Below are the code and all the weights of a small trained network. Each question names an input and a class and asks about switching units off, where a switched-off unit gives its printed mean instead of its output.

import numpy as np


def w(rows, s, z=0):
    codes = np.array(rows[::2]) - 128.0
    scale = np.full(codes.shape[1], s)
    scale[-1] = z or s
    return codes * scale


def f(y):
    return y / 2 * (1 + np.tanh(0.7978845608 * (y + 0.044715 * y**3)))


def log_softmax(a):
    a = a - a.max(-1, keepdims=True)
    return a - np.log(np.exp(a).sum(-1, keepdims=True))


def net(x, mask):
    res = np.array(x, float).reshape(1, 4) / 4 @ E
    y = f(res @ A[0][:, :-1].T + A[0][:, -1])
    res = res + np.where(mask, y, B[0][:, -1]) @ B[0][:, :-1]
    return log_softmax(res[-1] @ U[:, :-1].T + U[:, -1])


A, B = {}, {}
E = w([
[127,133,138,129,134,137],'x0',
[69,254,94,126,60,98],'x1',
[11,84,162,169,196,42],'x2',
[198,175,196,79,142,31],'x3',
],0.0067)
A[0] = w([
[64,80,202,157,166,76,245],'N0',
[12,128,162,159,176,101,23],'N1',
[56,112,35,181,119,216,73],'N2',
[197,48,147,150,179,145,109],'N3',
[67,254,98,146,123,134,53],'N4',
[65,200,100,134,44,127,63],'N5',
[105,114,56,175,133,232,177],'N6',
[81,100,40,193,103,193,15],'N7',
[122,22,68,135,131,173,106],'N8',
[238,151,90,100,104,189,4],'N9',
[165,74,126,146,197,141,84],'N10',
[212,155,53,67,95,204,21],'N11',
[59,205,85,92,43,115,95],'N12',
[227,136,50,37,70,182,78],'N13',
[82,199,147,99,92,132,40],'N14',
[221,40,104,153,182,129,78],'N15',
[62,218,103,122,71,122,62],'N16',
[141,117,147,117,142,127,156],'N17',
[146,135,134,83,127,151,119],'N18',
[65,135,177,180,180,96,86],'N19',
[250,181,222,72,136,22,177],'N20',
[219,159,106,77,98,215,128],'N21',
[185,21,146,83,176,146,113],'N22',
[34,73,51,161,52,214,67],'N23',
],0.0066,0.0032)
B[0] = w([
[70,115,43,71,149,174,209],'N0',
[120,39,54,99,186,64,160],'N1',
[182,210,217,48,194,94,180],'N2',
[134,50,198,206,60,234,171],'N3',
[198,34,155,224,38,161,170],'N4',
[195,46,151,195,32,193,168],'N5',
[71,227,163,57,151,133,191],'N6',
[203,186,219,100,174,78,157],'N7',
[166,173,227,184,59,145,164],'N8',
[121,54,31,103,203,66,168],'N9',
[119,48,134,202,55,162,147],'N10',
[89,25,36,98,182,56,177],'N11',
[172,44,115,186,67,230,184],'N12',
[63,40,32,72,207,119,198],'N13',
[220,64,133,225,105,143,140],'N14',
[154,69,188,226,45,182,168],'N15',
[202,39,176,226,72,164,170],'N16',
[95,161,184,88,182,192,139],'N17',
[115,141,84,110,159,134,134],'N18',
[91,78,54,91,179,73,155],'N19',
[179,211,218,101,198,196,253],'N20',
[45,93,3,107,145,142,200],'N21',
[92,85,197,193,34,170,181],'N22',
[196,239,213,74,216,58,187],'N23',
],0.0055,0.0066)
U = w([
[156,70,166,229,3,159,21],'0',
[80,84,55,79,180,77,33],'1',
[122,164,163,96,124,145,252],'2',
[199,209,210,72,160,85,45],'3',
],0.0072,0.0028)

Each question gives the input, the list of numbers given to net, and the class t.
The units are the neurons (one row each of A and B). Each row of codes is followed by its name. A weight is (code - 128) times the scale printed after its matrix; where a second scale follows, it is the last column's (A, B and U).
mask holds one flag per neuron, in row order. A switched-off neuron (its flag False) gives its mean, the last column of its row in B, instead of its output. The means were averaged over made-up inputs and are rounded, as every weight is.
A unit's drop is (log p(t) with every unit on - log p(t) with that unit switched off) / (log p(t) with every unit on - log p(t) with every unit switched off).
The circuit of an input: a set's keep is (log p(t) with only the set's units on - log p(t) with every unit switched off) / (log p(t) with every unit on - log p(t) with every unit switched off). Starting from the 12 units with the biggest drops (on a tie, the unit counted first), units are removed one at a time, each time the one whose removal leaves the highest keep (on an exact tie, the one counted first), for as long as the keep stays at least 0.8.
circuit, biggest first: the units of the circuit, biggest drop first
most important unit: the unit with the biggest drop
k most important neurons: the k neurons with the biggest drops, biggest first
drop when u is switched off: that unit's drop, to one decimal
input [5,4,-5,4], class 1: 2 most important neurons : [N13; N21]
input [-3,1,5,-7], class 3: circuit, biggest first : [N23; N2; N7]
input [6,-5,-4,-8], class 3: circuit, biggest first : [N23; N2]
input [2,-2,-6,-8], class 3: circuit, biggest first : [N23; N2]
input [1,8,8,3], class 0: circuit, biggest first : [N4; N16]
input [0,5,-6,-1], class 1: circuit, biggest first : [N13; N11]
input [-3,-6,-7,3], class 1: circuit, biggest first : [N13; N21]
input [-3,-4,-5,-7], class 3: most important unit : N23
input [-2,8,5,-7], class 0: 2 most important neurons : [N4; N5]
input [7,-3,-2,-8], class 3: drop when N23 is switched off : 0.1
input [-5,-5,5,1], class 0: drop when N15 is switched off : 0.2
input [-1,-8,3,7], class 0: drop when N15 is switched off : 0.2
